144  132  139  133  134  107  142
131  118  132  142  117  146  133
: 146, 144

117  108  137  156  126  133  129: 156, 137

108  124  150  109: 150, 124

120  112  134  130  126  127  114
132  119  133  129  118  119  119
138  149  119  123  125  125  140
: 149, 140

130  133  148  143  151: 151, 148

100  138  106  152  135: 152, 138

141  116  111  147
129  147  131  147
113  154  145  148
: 154, 148
---
Q:
[[132 129 138 118]
 [132 131 134 107]
 [123 131 134 129]]
A: 131

Q:
[[144 144 144 113 143]
 [130 132 131 100 154]
 [133 131 133 102 155]]
A: 133

Q:
[[126 126 107 121 140]
 [129 138 133 128 155]
 [138 130 129 108 114]]
A: 129

Q:
[[150 143 152 156]
 [111 113 117 143]
 [117 130 108 120]]
A: 130

Q:
[[140 130 149 135 134]
 [116 119 121 141 128]
 [145 132 118 116 136]]
A: 118

Q:
[[154 121 130 132 143 145 142]
 [111 128 125 144 132 103 113]
 [114 124 122 137 125  99 115]]
A: 125

Q:
[[126 129 130 142 145]
 [138 104 116 119 115]
 [134 142 111 118 118]]
A: 111

Q:
[[131 128 127 133 124 129]
 [142 152 155 130 118 138]
 [125 125 134 121 132 135]]
A: 121

Q:
[[120 117 135 132 138 103]
 [142 133 123 151 119 129]
 [114 125 151 115 111 136]]
A: 115
---
[[112 131 124 118 146 148]
 [155 141 153 116 104 121]] ==> 131

[[113 122 124 148 152]
 [152 143 105 134 120]
 [111 123 132 130 142]] ==> 143

[[129 143 134 153 122]
 [125 117 128 131 130]
 [126 119 124 140 131]] ==> 117

[[120 103 121 142 122]
 [118 110 113 130 114]] ==> 103

[[119 129 109 131 157 115]
 [107 111 128 128 146 122]
 [134 125 149 129 110 129]] ==> 111

[[122 113 115 133 131 132 155]
 [134 111 103 133 112 127 151]] ==> 113

[[154 134 105 120 126 151]
 [126 152 145 139 132 130]
 [ 99 121 146 139 117 109]] ==> 152

[[105 128 127 128 136]
 [130 128 126 132 129]] ==> 128
---
[115 137 104 121 130]	104

[[117 123 134 113 131]
 [125 132 150 143 129]
 [127 134 148 144 130]]	150

[111 100 112 136 107 123 105]	136

[118 121 131 105 139]	131

[131 140 127 124 135 131 107]	124

[156 144 125 117 102 129 116]	117

[[138 126 132 126 136 128 145]
 [130 137 138 124 130 109 138]
 [136 130 123 106 117 128 124]]	124

[130 136 134 140 146  99 148]	140
---
[[134 138 124 129 116 151]
 [134 138 124 129 116 151]
 [133 138 124 129 115 151]] → 134

[[125 144  99 137]
 [122 113 111 133]] → 122

[[121 132 144 126]
 [138 151 136 102]
 [139 118 146 137]] → 138

[[152 111 117 148 103 131 113]
 [131 128 136 140 115 134 113]] → 131

[[107 112 105 136 137]
 [115 114 118 140 151]] → 115

[[129 129 157 116 132  99]
 [112 106 124 116 105 117]] → 112

[[133 132 119 121]
 [134 122 100 128]
 [127 125 121 131]] → 134

[[129 135 133 128 124 126]
 [120 121 123 125 127 132]
 [105 128 111 129 129 145]] → 120

[[116 128 118 152 133 127]
 [122 122 115 153 134 126]] → 122

[[125 115 141 122 134]
 [140 105 109 118 134]
 [132 135 134 116 137]] → 140
---
[131 126 122 123 130 154 138] | 130

[141 133 138 150 115 130 132] | 133

[101 151 126 124 142] | 126

[143 144 131 151 136 140 153] | 143

[124 122 103 129 107] | 122

[ 99 105 143 147 109] | 109

[129 123 112 157 126] | 126

[137 122 117 150 112] | 122

[[122 129 135 126 122 125 123]
 [124 128 132 131 130 130 134]
 [152 147 110 119 136 142 118]] | 129

[106 142 108 136 105] | 108
---
[121 131 135 139 154 125] ==> 125
[128 134 140 134 150 110 157] ==> 157
[108 100 126 143 101] ==> 101
[135 141 137 139 142 152 143] ==> 143
[102 127 142 150 153] ==> 153
[119 121 107 151 121] ==> 121
[148 111 137 151 128 130 126] ==> 126
[140 100 111 113 157] ==> 157
[148 117 141 103 130 115 142] ==> 142
[151 136 114 154] ==> 154
---
Q: [148 134 139 112 151]
A: 151
Q: [143 123 119  98]
A: 98
Q: [101 123 133 117 118]
A: 118
Q: [115 129 119 154 126]
A: 126
Q: [106 134 120 132 148 135]
A: 135
Q: [104 127 111 137 147 135 114]
A: 114
Q: [139 150 136 133]
A: 133
---
Q: array([105, 135, 115, 130, 136, 147])
A: 105, 147

Q: array([149, 125, 132, 123, 137, 125, 127])
A: 149, 127

Q: array([154, 143, 142, 135, 133])
A: 154, 133

Q:
array([[117, 144, 131, 157, 109, 124, 130],
       [152, 117, 146, 141, 132, 116, 140],
       [130, 113, 117, 147, 151, 127, 120]])
A: 117, 120

Q:
array([[133, 118, 116, 128, 133, 117],
       [127, 141, 115, 117, 135, 106],
       [126, 121, 119, 119, 132, 111]])
A: 133, 111

Q: array([137, 100, 142, 122])
A: 137, 122
---
[[120 134 140 125 125 123 127]
 [146 135 118 120 128 131 104]
 [119 131 146 103 125 104 124]] => 140

[[144 132 117 144 125 142 115]
 [113 148 143 126 116 129 140]
 [151 157 133 106 109 138 149]] => 117

[[131 133 127 132 106 130 133]
 [127 130 138 128 131 126 126]
 [123 130 120 130 137 128 121]] => 127

[[125  98 138 117]
 [142 125 117 150]
 [117 125 135 129]] => 138

[[ 99 127 108 117]
 [149 156 144 104]
 [135 105 146 141]] => 108

[[137 119 122 134 137 121 107]
 [129 117 127 132 114 127 112]
 [129 134 133 110 119 133 144]] => 122

[[124 158 143 128]
 [ 99 113 143 154]
 [151 104 152 141]] => 143

[[125 124 117 144]
 [139 105 117 137]
 [130  98 139 138]] => 117
---
[[144 124  98 134 139 136]
 [125 131 128 114 148 124]
 [135 117 125 136  99 143]]: 131

[[107 119 132 111 110]
 [131 136 136 145 141]
 [139 119 118 135 131]]: 136

[[142 149 151 131 124 138 152]
 [143 147 141 123 148 124 137]
 [126 150 139 154 129 127 125]]: 147

[[115 135 107 120  99]
 [122 111 102 116 110]
 [100 119 157 130 144]]: 111

[[128 130 130 112]
 [136 129 129 155]
 [116 132 132 102]]: 129

[[113 145 122 129 155]
 [128 133 122 130 132]
 [143 115 122 144 110]]: 133

[[149 123 110 125 153 118 151]
 [133 126 129 131 136 134 125]
 [138 129 132 135 130 138 109]]: 126

[[129 140 131 138 106]
 [141 138 123 133 112]
 [135 138 125 135 118]]: 138
---
[[120 137 152 126 131]
 [146 137 124 129 120]
 [125 127 116 127 129]] ==> 120

[[122 146 112 104 142 113 101]
 [123 110 124 129 147 148 110]
 [102 131 112 122 109 130 135]] ==> 122

[[129 130 131 107 128 121]
 [131 131 132 140 141 125]
 [131 133 135 118 141 118]] ==> 129

[[149 126 128 130 121]
 [120 119 118 158 120]
 [120 130 138 115 132]] ==> 149

[[124 138 117 138 143 125 120]
 [103 127 142 148 132 136 126]
 [110 113 150 138 122 114 150]] ==> 124

[[147 116 137 141 114 132]
 [142 117 128 150 120 132]
 [128 125 137 132 144 139]] ==> 147

[[155 144 136 117 144]
 [129 115 142 119 120]
 [134 141 132 137 154]] ==> 155
---
[[134 128 152 134]
 [130 129 146 144]] Answer: 146

[[125 120 134 120]
 [140 144 100 109]] Answer: 100

[[105 109 108 124]
 [114 106 127 146]] Answer: 127

[[143 131 155 125]
 [137 156 105 121]] Answer: 105

[[135 117 105 119]
 [128 151 140 119]] Answer: 140

[[117 127  99 104]
 [134 105 148 108]] Answer: 148

[[156 125 158 124]
 [142 123 131 126]] Answer: 131
